Each row has a name. Each piece below is followed by the name of the row it came from, unless a question asks for something else. Each question is about the rows just above it. Places in a row count from 0.

Q_646: [-1.39  0.96  0.96 -1.39  0.96 -1.39  0.96]
Q_497: [-0.25  4.66 -0.24  2.75  3.45 -0.25 -7.71]
Q_366: [ 8.17 -1.40 -0.35  0.96 -1.49 -2.72 -7.71]
At which places does Q_646 hold [-1.39]? => 0 3 5
Places of [-0.25] in row Q_497: => 0 5
Where do [ 0.96  0.96 -1.39  0.96 -1.39  0.96] appear? => Q_646
Which row holds [-1.40 -0.35  0.96 -1.49 -2.72]? => Q_366
q: [ 0.96 -1.49 -2.72] => Q_366
q: [ 4.66 -0.24  2.75] => Q_497
Where do [-0.35  0.96 -1.49 -2.72] appear? => Q_366

Q_452: [ 5.53 -5.34 -0.85  3.07 -6.54]
Q_886: [-0.81 -3.66  2.50 -0.81  2.50]
Q_772: [-0.82 -1.30  2.52  2.52  2.52]
Places of [2.52] in row Q_772: => 2 3 4
At which places does Q_886 hold [2.50]? => 2 4
Every place of [-0.81] in Q_886: => 0 3
q: [-0.82 -1.30] => Q_772

Q_963: [-0.51 -2.53  3.17  0.42  3.17]
Q_26: [ 5.24 -5.80 -1.60 -0.18  3.55]
Q_557: [-1.60 -5.80  5.24 -0.03  3.31]
Q_956: [ 0.47  0.66  0.42  0.48 -0.06]
Q_265: [ 1.00  2.84 -1.58  0.48 -1.33]
Q_225: [ 1.68  5.44 -4.10  0.38 -2.88]
Q_363: [ 2.93  2.84 -1.58  0.48  2.94]
Q_525: [-1.33 -5.19  4.94  0.13  3.07]
Q_847: [-2.53 -0.51  3.17 -0.03  0.41]
Q_369: [-2.11  3.18  5.37 -0.45  3.73]
Every place of [3.17] in Q_963: => 2 4
Places of [2.94] in row Q_363: => 4
q: [-0.51 -2.53  3.17] => Q_963
Which row holds [-1.60 -5.80  5.24]? => Q_557
q: [-0.03  3.31] => Q_557
The row with [ 2.84 -1.58  0.48 -1.33] is => Q_265
q: [0.47 0.66] => Q_956

Q_795: [ 0.23 -0.28 -0.28 -1.41  0.37 -4.46  0.79 -0.27  0.37]
Q_163: [-0.21 -0.96  0.96  1.41 -0.13 -1.04 -1.24  0.96  0.36]
Q_412: [-0.21 -0.96 -0.90  1.40 -0.13 -1.04 -1.24 -0.41  0.36]
Q_921: [-1.48  0.73 -1.66 -0.66 -1.16 -1.67 -1.16 -0.07  0.87]
Places of [-1.67] in row Q_921: => 5
Places of [-0.27] in row Q_795: => 7
Where do [-0.13 -1.04 -1.24 -0.41] appear? => Q_412
At which places does Q_163 hold [1.41]? => 3

Q_283: [0.71 1.08 1.82 0.38 1.82]
Q_475: [1.08 1.08 1.08 2.03 1.08]
Q_244: [0.38 0.38 0.38 0.38 1.09]
Q_391: [-4.48  1.71 -2.41  2.04 -1.30]
Where do [1.08 1.08 1.08 2.03 1.08] appear? => Q_475
Places of [1.82] in row Q_283: => 2 4
Every place of [1.08] in Q_475: => 0 1 2 4
Every place of [0.38] in Q_244: => 0 1 2 3
At which places does Q_391 hold [-1.30]? => 4

Q_172: [ 4.26 -0.66 -5.55 -2.44  3.61  1.86 -0.57  4.22]
Q_732: [ 3.54 -0.58 -3.47 -2.08  1.80  0.99 -2.41  3.68]
Q_453: [-1.21  0.33  0.33  0.95 -1.21  1.99  1.56  3.90]
Q_422: [ 1.33 -0.13 -4.53 -0.62 -0.62  1.96 -5.01  0.74]
Q_387: [-0.72  0.20 -2.17  0.57  2.66  1.22 -1.20  3.55]
Q_319: [ 8.25 -1.54 -1.21 -5.20 -3.03 -1.09 -2.98  3.84]
Q_312: [ 2.08 -0.33  1.97 -1.20  1.55  0.81 -1.52  0.74]
Q_99: [ 5.65 -0.98 -3.29 -3.43  0.51  0.47 -1.25  0.14]
Every place of [-1.21] in Q_453: => 0 4
Every place of [1.96] in Q_422: => 5
q: [ 1.33 -0.13 -4.53 -0.62] => Q_422

